Below is a small trained network, with its code and all its weights. Each question gives an input and a target symbol and asks what happens when units are switched off, that is, made to give their printed mean instead of their output.

import numpy as np


def w(rows, s, z=0):
    codes = np.array(rows[::2]) - 128.0
    scale = np.full(codes.shape[1], s)
    scale[-1] = z or s
    return codes * scale


def f(y):
    return y / 2 * (1 + np.tanh(0.7978845608 * (y + 0.044715 * y**3)))


def softmax(a):
    e = np.exp(a - a.max(-1, keepdims=True))
    return e / e.sum(-1, keepdims=True)


def log_softmax(a):
    a = a - a.max(-1, keepdims=True)
    return a - np.log(np.exp(a).sum(-1, keepdims=True))


def net(x, mask):
    ids = ['ΔΦΨΩαβγεζημσ'.index(c) for c in x.split()]
    T = len(ids)
    res = E[ids] + P[:T]
    q, k, v = (res @ M[0].T for M in (Q, K, V))
    z = softmax(np.where(np.tri(T) > 0, q @ k.T / 3**0.5, -1e9)) @ v
    res = res + np.where(mask[0], z, O[0][:, -1]) @ O[0][:, :-1]
    y = f(res @ A[0][:, :-1].T + A[0][:, -1])
    res = res + np.where(mask[1:17], y, B[0][:, -1]) @ B[0][:, :-1]
    return log_softmax(res[-1] @ U[:, :-1].T + U[:, -1])


Q, K, V, O, A, B = {}, {}, {}, {}, {}, {}
E = w([
[105,152,114,206,140,166,132,50,141,63,173,96],'Δ',
[83,101,119,196,151,104,177,108,152,5,177,157],'Φ',
[82,130,161,154,128,102,142,101,200,166,134,151],'Ψ',
[95,130,129,113,140,191,166,94,227,171,122,134],'Ω',
[110,131,131,153,156,152,138,94,183,197,132,153],'α',
[56,143,160,89,41,197,141,109,130,112,82,123],'β',
[85,136,135,156,162,143,87,132,104,151,35,161],'γ',
[53,74,94,47,138,119,158,66,69,110,96,159],'ε',
[109,103,163,158,130,95,170,91,143,126,83,98],'ζ',
[154,72,84,135,61,127,118,159,82,158,145,148],'η',
[139,93,53,86,178,128,63,131,190,102,103,76],'μ',
[195,115,105,179,165,118,174,80,59,131,114,88],'σ',
],0.023)
P = w([
[95,116,247,134,217,219,32,120,77,126,202,133],'0',
[135,67,246,165,208,239,114,155,96,120,147,155],'1',
[65,77,190,199,205,212,108,154,98,117,147,147],'2',
[89,82,187,185,183,204,123,140,100,141,132,146],'3',
[146,69,207,170,156,200,147,128,108,125,106,157],'4',
[91,90,157,190,150,177,162,124,109,147,109,154],'5',
[94,89,148,199,142,147,159,109,106,149,99,170],'6',
[115,97,138,190,128,149,168,103,125,142,79,167],'7',
[145,116,126,172,111,171,183,80,141,134,63,152],'8',
[132,111,112,189,92,134,189,76,132,141,59,162],'9',
[137,139,90,178,83,144,190,52,160,129,42,157],'10',
[135,131,74,201,73,110,184,63,156,134,31,165],'11',
[167,139,84,171,60,106,200,27,163,137,26,165],'12',
[187,153,82,180,39,101,192,20,187,125,2,159],'13',
],0.0094)
Q[0] = w([
[114,124,159,65,104,110,130,157,152,224,86,132],'head 0',
[202,204,59,19,124,67,44,216,93,142,247,118],'head 0',
[96,147,141,94,136,122,147,78,145,148,156,158],'head 0',
],0.012)
K[0] = w([
[96,209,207,192,73,85,131,129,210,149,44,146],'head 0',
[76,134,254,131,182,204,107,154,126,122,209,143],'head 0',
[135,178,116,95,100,212,93,71,112,137,54,182],'head 0',
],0.0092)
V[0] = w([
[145,95,76,120,89,209,22,190,130,159,153,234],'head 0',
[55,165,151,65,108,155,111,119,2,74,22,152],'head 0',
[64,135,188,117,4,149,189,90,232,144,205,173],'head 0',
],0.0069)
O[0] = w([
[149,89,102,132,72,82,165,70,138,140,98,170,1],'head 0',
[130,158,106,120,109,162,57,156,127,112,67,204,194],'head 0',
[152,9,192,138,145,137,110,124,110,135,166,157,112],'head 0',
],0.016,0.0059)
A[0] = w([
[102,103,158,121,117,129,126,117,173,165,71,146,135],'neuron 0',
[93,50,134,79,139,102,130,112,125,173,68,119,164],'neuron 1',
[98,125,155,53,115,104,183,93,114,178,80,145,192],'neuron 2',
[127,114,95,131,117,123,166,74,122,122,123,104,160],'neuron 3',
[131,59,182,74,148,108,121,163,142,106,149,168,136],'neuron 4',
[140,161,101,143,109,134,176,169,117,149,78,109,216],'neuron 5',
[122,149,99,92,135,115,92,249,116,172,116,84,136],'neuron 6',
[142,139,134,125,144,105,180,129,134,114,228,84,27],'neuron 7',
[151,110,122,147,162,140,192,127,185,199,144,127,73],'neuron 8',
[77,146,178,138,103,84,162,103,89,141,117,120,136],'neuron 9',
[129,162,128,128,147,123,138,98,134,76,154,90,144],'neuron 10',
[122,86,147,95,162,102,79,144,126,87,191,100,123],'neuron 11',
[186,104,142,119,117,122,71,123,136,151,130,178,3],'neuron 12',
[178,157,101,147,142,145,114,187,122,67,182,122,63],'neuron 13',
[153,133,140,129,174,55,149,113,84,190,159,92,137],'neuron 14',
[172,126,175,150,147,162,117,93,134,156,173,87,154],'neuron 15',
],0.011,0.0049)
B[0] = w([
[126,148,193,153,145,167,148,159,60,182,165,158,239],'neuron 0',
[167,184,163,91,111,143,139,45,229,160,159,97,200],'neuron 1',
[117,184,78,145,149,122,160,104,70,112,133,82,197],'neuron 2',
[117,109,151,86,141,139,85,207,124,124,152,94,197],'neuron 3',
[118,131,61,135,160,55,125,124,95,59,156,114,211],'neuron 4',
[114,114,113,129,139,150,93,141,114,119,201,149,245],'neuron 5',
[172,86,122,98,74,138,125,75,175,134,161,140,213],'neuron 6',
[147,145,155,20,179,105,116,148,156,169,109,144,168],'neuron 7',
[89,130,88,90,91,68,138,138,105,171,117,110,186],'neuron 8',
[216,134,142,124,139,156,114,145,154,179,170,145,174],'neuron 9',
[163,82,129,131,96,163,107,146,126,136,91,134,225],'neuron 10',
[176,168,121,96,114,164,149,145,138,92,86,231,209],'neuron 11',
[125,144,89,131,46,118,173,181,148,90,132,85,168],'neuron 12',
[106,140,159,108,136,39,238,129,44,201,126,107,175],'neuron 13',
[139,145,115,147,93,67,52,182,75,112,2,149,147],'neuron 14',
[50,123,138,142,92,130,79,141,121,87,121,127,254],'neuron 15',
],0.0092,0.0093)
U = w([
[147,115,107,104,179,134,160,132,122,91,151,149,49],'Δ',
[129,119,125,122,124,127,120,129,132,108,123,111,30],'Φ',
[153,163,146,115,114,84,82,156,171,109,136,128,58],'Ψ',
[85,133,128,78,117,102,127,95,153,97,152,98,55],'Ω',
[81,104,131,109,102,82,94,126,133,154,65,80,132],'α',
[115,33,75,189,51,141,150,76,102,93,188,127,232],'β',
[91,156,74,155,114,122,154,63,131,87,52,158,156],'γ',
[161,121,149,113,88,140,142,238,176,171,85,160,3],'ε',
[77,91,203,161,200,179,60,147,132,139,122,103,180],'ζ',
[141,130,182,128,141,152,168,84,146,178,106,116,93],'η',
[115,176,96,150,153,112,141,177,73,111,139,43,109],'μ',
[181,168,98,83,149,155,103,144,253,100,178,106,142],'σ',
],0.0074,0.0049)

Each question gives the input, a string of symbols that net reads in full, and the target symbol t.
The units are the heads (3 rows each of Q, K, V and O) and the neurons (one row each of A and B). Each row of codes is followed by its name. A weight is (code - 128) times the scale printed after its matrix; where a second scale follows, it is the last column's (O, A, B and U).
mask holds one flag per unit, heads first, then neurons. A switched-off unit (its flag False) gives its mean, the last column of its rows in O or B, instead of its output. The means were averaged over made-up inputs and are rounded, as every weight is.
A unit's drop is (log p(t) with every unit on - log p(t) with that unit switched off) / (log p(t) with every unit on - log p(t) with every unit switched off).
The circuit of an input: a set's keep is (log p(t) with only the set's units on - log p(t) with every unit switched off) / (log p(t) with every unit on - log p(t) with every unit switched off). Starting from the 12 units with the biggest drops (on a tie, the unit counted first), units are removed one at a time, each time the one whose removal leaves the highest keep (on an exact tie, the one counted first), for as long as the keep stays at least 0.8.
circuit, biggest first: the units of the circuit, biggest drop first
top k neurons: the k neurons with the biggest drops, biggest first
drop when u is switched off: that unit's drop, to one decimal
input ζ Ω η σ ζ Ω Ψ Δ β ζ β μ Ω, target μ: circuit, biggest first => [head 0; neuron 2; neuron 3]
input Δ η β β, target η: circuit, biggest first => [head 0; neuron 1; neuron 0]
input σ ζ ζ Δ Ω ζ Ω α α Ψ, target α: top 4 neurons => [neuron 14; neuron 8; neuron 15; neuron 4]
input Ω ζ γ σ α ζ, target σ: circuit, biggest first => [head 0; neuron 6; neuron 9]
input γ Δ ε Δ β, target ε: circuit, biggest first => [head 0]
input Ω ζ ζ Δ η Ω, target η: circuit, biggest first => [head 0; neuron 1; neuron 0]
input Δ ε α Ω ζ σ Ω ζ ε Δ α, target ε: circuit, biggest first => [head 0; neuron 12]
input Δ Ω η ζ ε β β γ Δ ζ μ ζ, target μ: circuit, biggest first => [head 0; neuron 2; neuron 3]
input ζ ζ β α ζ Δ, target ζ: circuit, biggest first => [head 0; neuron 15]
input ζ μ σ ζ Δ β Δ, target μ: top 4 neurons => [neuron 13; neuron 6; neuron 1; neuron 11]
input Ω ζ ζ σ Δ Φ Ω σ γ β, target σ: circuit, biggest first => [head 0; neuron 6; neuron 5]
input β Ψ γ Ψ Ψ Δ ζ β β β σ β, target σ: circuit, biggest first => [head 0; neuron 6]
input ε ζ σ ζ σ β ζ ζ ζ σ ε Δ, target γ: circuit, biggest first => [head 0; neuron 3]
input γ Δ β β Ω, target β: circuit, biggest first => [head 0; neuron 4]
input μ γ η γ ε Δ ζ ζ ζ Δ ε Ω, target ε: circuit, biggest first => [head 0; neuron 0]
input α β Ω ε Ψ γ Ψ, target γ: circuit, biggest first => [head 0]
input γ Δ ζ Δ β Δ, target ζ: top 2 neurons => [neuron 15; neuron 7]
input Ω Δ ζ Δ Ω ζ ζ Φ Δ γ Δ β ε Ψ, target ε: circuit, biggest first => [head 0; neuron 12]
input Ψ Δ Ψ β α Ψ β ε η Ω α, target η: top 4 neurons => [neuron 1; neuron 0; neuron 4; neuron 15]
input ζ σ β Ω ε α Ω, target ε: top 2 neurons => [neuron 12; neuron 15]
input σ σ ζ η ζ Φ Δ, target β: top 2 neurons => [neuron 7; neuron 1]
input γ γ Ω Ω ε Δ ε Ψ Δ ζ β, target ζ: drop when neuron 9 is switched off => 0.0
input ζ ζ ζ Φ σ ζ Δ α ζ η Δ Δ ζ ζ, target ζ: drop when head 0 is switched off => 0.4
input Δ Δ Δ ζ ζ Ω ε, target γ: drop when neuron 15 is switched off => 0.0
input β α ζ ε μ β, target μ: drop when neuron 2 is switched off => 0.6
